Here is a tiny trained network, its code and every weight. The questions are about switching its units off for an input and a target symbol, where a switched-off unit gives its printed mean instead of its output.

import numpy as np


def w(rows, s, z=0):
    codes = np.array(rows[::2]) - 128.0
    scale = np.full(codes.shape[1], s)
    scale[-1] = z or s
    return codes * scale


def f(y):
    return y / 2 * (1 + np.tanh(0.7978845608 * (y + 0.044715 * y**3)))


def softmax(a):
    e = np.exp(a - a.max(-1, keepdims=True))
    return e / e.sum(-1, keepdims=True)


def log_softmax(a):
    a = a - a.max(-1, keepdims=True)
    return a - np.log(np.exp(a).sum(-1, keepdims=True))


def net(x, mask):
    ids = ['ΔΛΩβγζηθμσ'.index(c) for c in x.split()]
    T = len(ids)
    res = E[ids] + P[:T]
    u = 0
    for l in range(3):
        q, k, v = (res @ M[l].T for M in (Q, K, V))
        z = softmax(np.where(np.tri(T) > 0, q @ k.T / 4**0.5, -1e9)) @ v
        res = res + np.where(mask[u], z, O[l][:, -1]) @ O[l][:, :-1]
        u += 1
        y = f(res @ A[l][:, :-1].T + A[l][:, -1])
        res = res + np.where(mask[u : u + 4], y, B[l][:, -1]) @ B[l][:, :-1]
        u += 4
    return log_softmax(res[-1] @ U[:, :-1].T + U[:, -1])


Q, K, V, O, A, B = {}, {}, {}, {}, {}, {}
E = w([
[160,91,2,91,200],'Δ',
[123,125,134,112,121],'Λ',
[110,142,137,115,124],'Ω',
[69,79,122,136,201],'β',
[151,153,144,100,72],'γ',
[108,116,147,85,133],'ζ',
[140,72,96,123,142],'η',
[135,167,157,84,178],'θ',
[135,79,173,137,37],'μ',
[154,181,154,161,194],'σ',
],0.023)
P = w([
[99,209,49,176,121],'0',
[181,156,72,164,151],'1',
[187,146,106,156,154],'2',
[202,129,137,136,152],'3',
[212,131,165,137,141],'4',
[236,124,189,134,127],'5',
[241,115,197,120,121],'6',
[254,124,207,130,93],'7',
],0.0084)
Q[0] = w([
[148,169,134,161,107],'0.h0',
[109,127,153,54,249],'0.h0',
[98,126,107,176,106],'0.h0',
[84,118,156,145,162],'0.h0',
],0.013)
K[0] = w([
[140,227,90,179,2],'0.h0',
[202,72,183,150,177],'0.h0',
[79,208,43,182,115],'0.h0',
[63,140,189,122,168],'0.h0',
],0.0068)
V[0] = w([
[172,53,191,82,128],'0.h0',
[79,83,136,194,150],'0.h0',
[56,58,143,71,185],'0.h0',
[155,2,158,76,167],'0.h0',
],0.0078)
O[0] = w([
[100,229,60,231,111,170],'0.h0',
[2,149,65,119,167,6],'0.h0',
[173,192,74,167,16,47],'0.h0',
[143,215,230,253,56,189],'0.h0',
],0.0061,0.0016)
A[0] = w([
[151,220,101,195,96,253],'0.n0',
[92,82,66,66,2,95],'0.n1',
[171,172,63,153,182,11],'0.n2',
[63,191,175,94,89,142],'0.n3',
],0.0061,0.002)
B[0] = w([
[155,58,109,105,171,255],'0.n0',
[93,87,124,96,104,181],'0.n1',
[119,72,96,29,152,188],'0.n2',
[247,107,70,70,111,131],'0.n3',
],0.011,0.0019)
Q[1] = w([
[78,133,133,129,222],'1.h0',
[179,169,89,2,135],'1.h0',
[85,113,198,47,98],'1.h0',
[137,250,204,107,163],'1.h0',
],0.0067)
K[1] = w([
[94,112,145,115,231],'1.h0',
[233,74,216,248,46],'1.h0',
[51,136,121,1,209],'1.h0',
[200,134,184,173,214],'1.h0',
],0.0066)
V[1] = w([
[52,65,214,148,120],'1.h0',
[217,231,90,207,247],'1.h0',
[81,90,57,1,17],'1.h0',
[110,58,23,161,127],'1.h0',
],0.0041)
O[1] = w([
[136,155,125,198,167,1],'1.h0',
[96,176,72,251,222,199],'1.h0',
[124,156,2,14,93,186],'1.h0',
[104,75,199,91,179,116],'1.h0',
],0.0056,0.00099)
A[1] = w([
[227,57,190,101,111,250],'1.n0',
[113,98,41,124,193,254],'1.n1',
[107,43,139,194,98,117],'1.n2',
[114,68,178,135,1,69],'1.n3',
],0.0089,0.0039)
B[1] = w([
[254,149,113,191,134,245],'1.n0',
[97,87,104,141,152,182],'1.n1',
[124,249,221,130,75,147],'1.n2',
[129,188,227,46,242,179],'1.n3',
],0.0071,0.013)
Q[2] = w([
[46,144,210,81,77],'2.h0',
[146,160,84,216,105],'2.h0',
[74,43,213,177,245],'2.h0',
[161,73,137,116,237],'2.h0',
],0.011)
K[2] = w([
[76,64,81,93,69],'2.h0',
[191,139,111,246,142],'2.h0',
[31,101,161,146,153],'2.h0',
[93,144,189,92,174],'2.h0',
],0.013)
V[2] = w([
[122,28,167,222,168],'2.h0',
[152,92,140,122,254],'2.h0',
[142,6,176,134,39],'2.h0',
[154,158,235,68,117],'2.h0',
],0.0084)
O[2] = w([
[124,36,112,148,172,142],'2.h0',
[98,182,242,159,224,248],'2.h0',
[116,15,188,153,1,79],'2.h0',
[28,166,167,53,103,191],'2.h0',
],0.0083,0.014)
A[2] = w([
[136,139,159,125,255,82],'2.n0',
[173,95,202,116,140,168],'2.n1',
[218,176,149,65,102,255],'2.n2',
[190,102,135,134,23,249],'2.n3',
],0.0084,0.0023)
B[2] = w([
[143,125,141,111,52,253],'2.n0',
[62,136,69,112,248,179],'2.n1',
[140,61,101,151,42,191],'2.n2',
[39,111,30,128,122,140],'2.n3',
],0.011,0.03)
U = w([
[181,75,170,132,106,16],'Δ',
[112,112,104,118,131,115],'Λ',
[155,147,45,33,180,86],'Ω',
[168,104,140,140,109,76],'β',
[107,77,154,114,137,74],'γ',
[124,167,57,192,40,173],'ζ',
[49,71,127,235,146,254],'η',
[222,254,100,180,47,142],'θ',
[57,186,160,160,73,146],'μ',
[121,172,131,109,212,139],'σ',
],0.007,0.0061)

Each question gives the input, a string of symbols that net reads in full, and the target symbol t.
The units are the heads (4 rows each of Q, K, V and O) and the neurons (one row each of A and B). Each row of codes is followed by its name. A weight is (code - 128) times the scale printed after its matrix; where a second scale follows, it is the last column's (O, A, B and U).
mask holds one flag per unit, layer by layer, with each layer's heads first. A switched-off unit (its flag False) gives its mean, the last column of its rows in O or B, instead of its output. The means were averaged over made-up inputs and are rounded, as every weight is.
A unit's drop is (log p(t) with every unit on - log p(t) with that unit switched off) / (log p(t) with every unit on - log p(t) with every unit switched off).
The circuit of an input: a set's keep is (log p(t) with only the set's units on - log p(t) with every unit switched off) / (log p(t) with every unit on - log p(t) with every unit switched off). Starting from the 12 units with the biggest drops (on a tie, the unit counted first), units are removed one at a time, each time the one whose removal leaves the highest keep (on an exact tie, the one counted first), for as long as the keep stays at least 0.8.
circuit, biggest first: the units of the circuit, biggest drop first
most important unit: the unit with the biggest drop
top k neurons: the k neurons with the biggest drops, biggest first
k most important neurons of layer l: the k neurons of layer l with the biggest drops, biggest first
input σ μ μ, target σ: circuit, biggest first	[0.h0, 2.h0]
input σ μ μ μ μ, target σ: circuit, biggest first	[1.n3, 0.h0, 1.n0, 2.h0]
input η ζ ζ η Λ ζ, target η: circuit, biggest first	[2.h0, 2.n0, 1.n3]
input μ μ Δ ζ, target μ: circuit, biggest first	[2.h0, 1.n3, 1.h0]
input η μ Λ, target μ: top 2 neurons	[1.n3, 2.n1]
input γ μ σ μ, target γ: circuit, biggest first	[1.n3, 0.h0, 2.h0]
input μ ζ η σ γ ζ η η, target η: 2 most important neurons of layer 2	[2.n0, 2.n1]
input θ γ Δ Δ θ η Ω, target θ: most important unit	0.n3
input Ω μ μ, target Ω: circuit, biggest first	[1.n3, 0.h0, 1.h0]
input μ ζ θ ζ γ μ β μ, target μ: circuit, biggest first	[1.n3, 2.h0]
input ζ β μ Δ Λ μ, target ζ: circuit, biggest first	[2.h0, 1.n0, 2.n3]
input η Ω θ μ μ, target η: circuit, biggest first	[2.h0, 2.n0]
input Ω η Λ, target η: top 2 neurons	[1.n3, 2.n0]
input Ω θ η Δ θ σ ζ Λ, target σ: top 4 neurons	[2.n1, 2.n2, 0.n0, 1.n2]
input σ γ θ Λ σ σ σ θ, target σ: top 3 neurons	[2.n1, 2.n2, 1.n2]
input θ η β μ μ μ σ μ, target θ: most important neuron of layer 2	[2.n2]
input μ Λ β θ γ Λ, target θ: circuit, biggest first	[0.h0, 2.n1, 2.h0]
input μ β θ Δ θ ζ, target θ: circuit, biggest first	[0.h0, 2.h0, 2.n1]
input μ γ μ Ω, target μ: circuit, biggest first	[2.h0, 1.n3, 1.h0, 1.n2]
input η σ ζ β γ μ Λ, target μ: top 2 neurons	[1.n3, 1.n0]
input ζ σ ζ, target σ: circuit, biggest first	[2.h0, 1.h0]
input ζ Δ Ω η, target η: 2 most important neurons of layer 1	[1.n3, 1.n0]
input γ Ω ζ, target ζ: circuit, biggest first	[2.h0, 1.n3]
input μ Λ β σ η, target σ: most important unit	2.n2
input σ μ Ω, target σ: top 3 neurons	[2.n2, 1.n0, 1.n1]
input θ β ζ μ Δ μ, target θ: top 4 neurons	[1.n3, 1.n0, 2.n2, 1.n2]
input Δ Δ μ, target Δ: top 2 neurons	[1.n3, 2.n2]
input η Δ β Δ β Δ ζ, target ζ: most important unit	0.h0
